Below is a small trained network, with its code and all its weights. Each question gives an input and a class and asks what happens when units are switched off, that is, made to give their printed mean instead of their output.

import numpy as np


def w(rows, s, z=0):
    codes = np.array(rows[::2]) - 128.0
    scale = np.full(codes.shape[1], s)
    scale[-1] = z or s
    return codes * scale


def f(y):
    return np.maximum(y, 0)


def log_softmax(a):
    a = a - a.max(-1, keepdims=True)
    return a - np.log(np.exp(a).sum(-1, keepdims=True))


def net(x, mask):
    res = np.array(x, float).reshape(1, 8) / 4 @ E
    y = f(res @ A[0][:, :-1].T + A[0][:, -1])
    res = res + np.where(mask, y, B[0][:, -1]) @ B[0][:, :-1]
    return log_softmax(res[-1] @ U[:, :-1].T + U[:, -1])


A, B = {}, {}
E = w([
[149,89,250,93,83],'x0',
[108,254,134,101,123],'x1',
[102,113,126,118,131],'x2',
[172,95,54,60,111],'x3',
[131,129,126,128,127],'x4',
[100,115,123,117,131],'x5',
[131,131,127,129,128],'x6',
[170,153,139,142,127],'x7',
],0.0091)
A[0] = w([
[45,111,158,29,177,100],'n0',
[203,41,118,54,27,124],'n1',
[155,126,63,153,205,190],'n2',
[110,140,225,105,138,197],'n3',
[178,49,155,125,72,39],'n4',
[72,81,88,119,57,130],'n5',
[117,137,86,161,166,249],'n6',
[128,155,56,33,45,167],'n7',
[145,114,95,129,191,22],'n8',
[82,109,200,219,136,218],'n9',
[75,192,88,200,141,95],'n10',
[81,109,63,175,105,220],'n11',
[118,99,148,139,98,31],'n12',
[189,142,164,133,39,166],'n13',
[152,72,130,45,38,76],'n14',
[139,108,65,162,163,254],'n15',
[153,90,122,99,102,65],'n16',
[128,59,110,226,135,119],'n17',
[122,161,124,153,137,211],'n18',
[166,117,132,151,74,113],'n19',
[66,205,114,192,132,145],'n20',
[125,191,144,7,102,72],'n21',
],0.011,0.0029)
B[0] = w([
[102,120,115,96,158,181],'n0',
[106,182,108,220,253,254],'n1',
[144,57,147,58,40,216],'n2',
[227,62,77,166,91,238],'n3',
[66,160,82,113,210,212],'n4',
[109,103,130,115,132,179],'n5',
[36,118,148,69,73,208],'n6',
[197,69,121,109,78,218],'n7',
[255,22,74,191,154,153],'n8',
[192,59,196,102,48,250],'n9',
[49,139,138,196,155,219],'n10',
[174,140,168,105,106,208],'n11',
[167,156,82,144,211,151],'n12',
[170,66,147,151,165,203],'n13',
[126,162,98,111,241,211],'n14',
[152,162,106,52,48,218],'n15',
[56,190,159,185,210,166],'n16',
[175,87,119,74,15,212],'n17',
[91,166,178,122,107,182],'n18',
[131,176,84,96,101,159],'n19',
[51,250,179,204,134,231],'n20',
[177,59,128,107,48,205],'n21',
],0.0066,0.0077)
U = w([
[136,189,214,76,76,235],'0',
[176,114,130,138,140,165],'1',
[63,252,146,179,206,4],'2',
],0.012,0.0016)

Each question gives the input, the list of numbers given to net, and the class t.
The units are the neurons (one row each of A and B). Each row of codes is followed by its name. A weight is (code - 128) times the scale printed after its matrix; where a second scale follows, it is the last column's (A, B and U).
mask holds one flag per neuron, in row order. A switched-off neuron (its flag False) gives its mean, the last column of its row in B, instead of its output. The means were averaged over made-up inputs and are rounded, as every weight is.
A unit's drop is (log p(t) with every unit on - log p(t) with that unit switched off) / (log p(t) with every unit on - log p(t) with every unit switched off).
The circuit of an input: a set's keep is (log p(t) with only the set's units on - log p(t) with every unit switched off) / (log p(t) with every unit on - log p(t) with every unit switched off). Starting from the 12 units with the biggest drops (on a tie, the unit counted first), units are removed one at a time, each time the one whose removal leaves the highest keep (on an exact tie, the one counted first), for as long as the keep stays at least 0.8.
circuit, biggest first: the units of the circuit, biggest drop first
unit that matters most: the unit with the biggest drop
top k neurons: the k neurons with the biggest drops, biggest first
drop when u is switched off: that unit's drop, to one decimal
input [6,-4,-7,1,3,-7,7,3], class 2: top 2 neurons	[n1 n4]
input [2,-7,-5,4,0,-8,-2,6], class 2: circuit, biggest first	[n1 n4]
input [-1,-4,3,0,0,-8,8,-8], class 0: unit that matters most	n3
input [5,-1,-3,-4,5,2,3,8], class 1: circuit, biggest first	[n3 n13]
input [-7,0,3,-8,3,1,-7,3], class 0: top 3 neurons	[n1 n9 n2]
input [-2,-8,4,-2,1,8,1,-3], class 0: circuit, biggest first	[n3 n17 n15]
input [7,8,0,1,-2,7,-5,7], class 1: top 2 neurons	[n3 n13]
input [-3,0,5,-7,0,-6,-3,3], class 0: top 4 neurons	[n9 n1 n4 n14]
input [4,-3,1,-8,-8,1,2,0], class 1: drop when n6 is switched off	0.3
input [8,-1,5,-4,3,4,4,4], class 1: drop when n3 is switched off	0.2
input [-7,8,7,4,4,-2,5,-7], class 0: drop when n7 is switched off	0.1
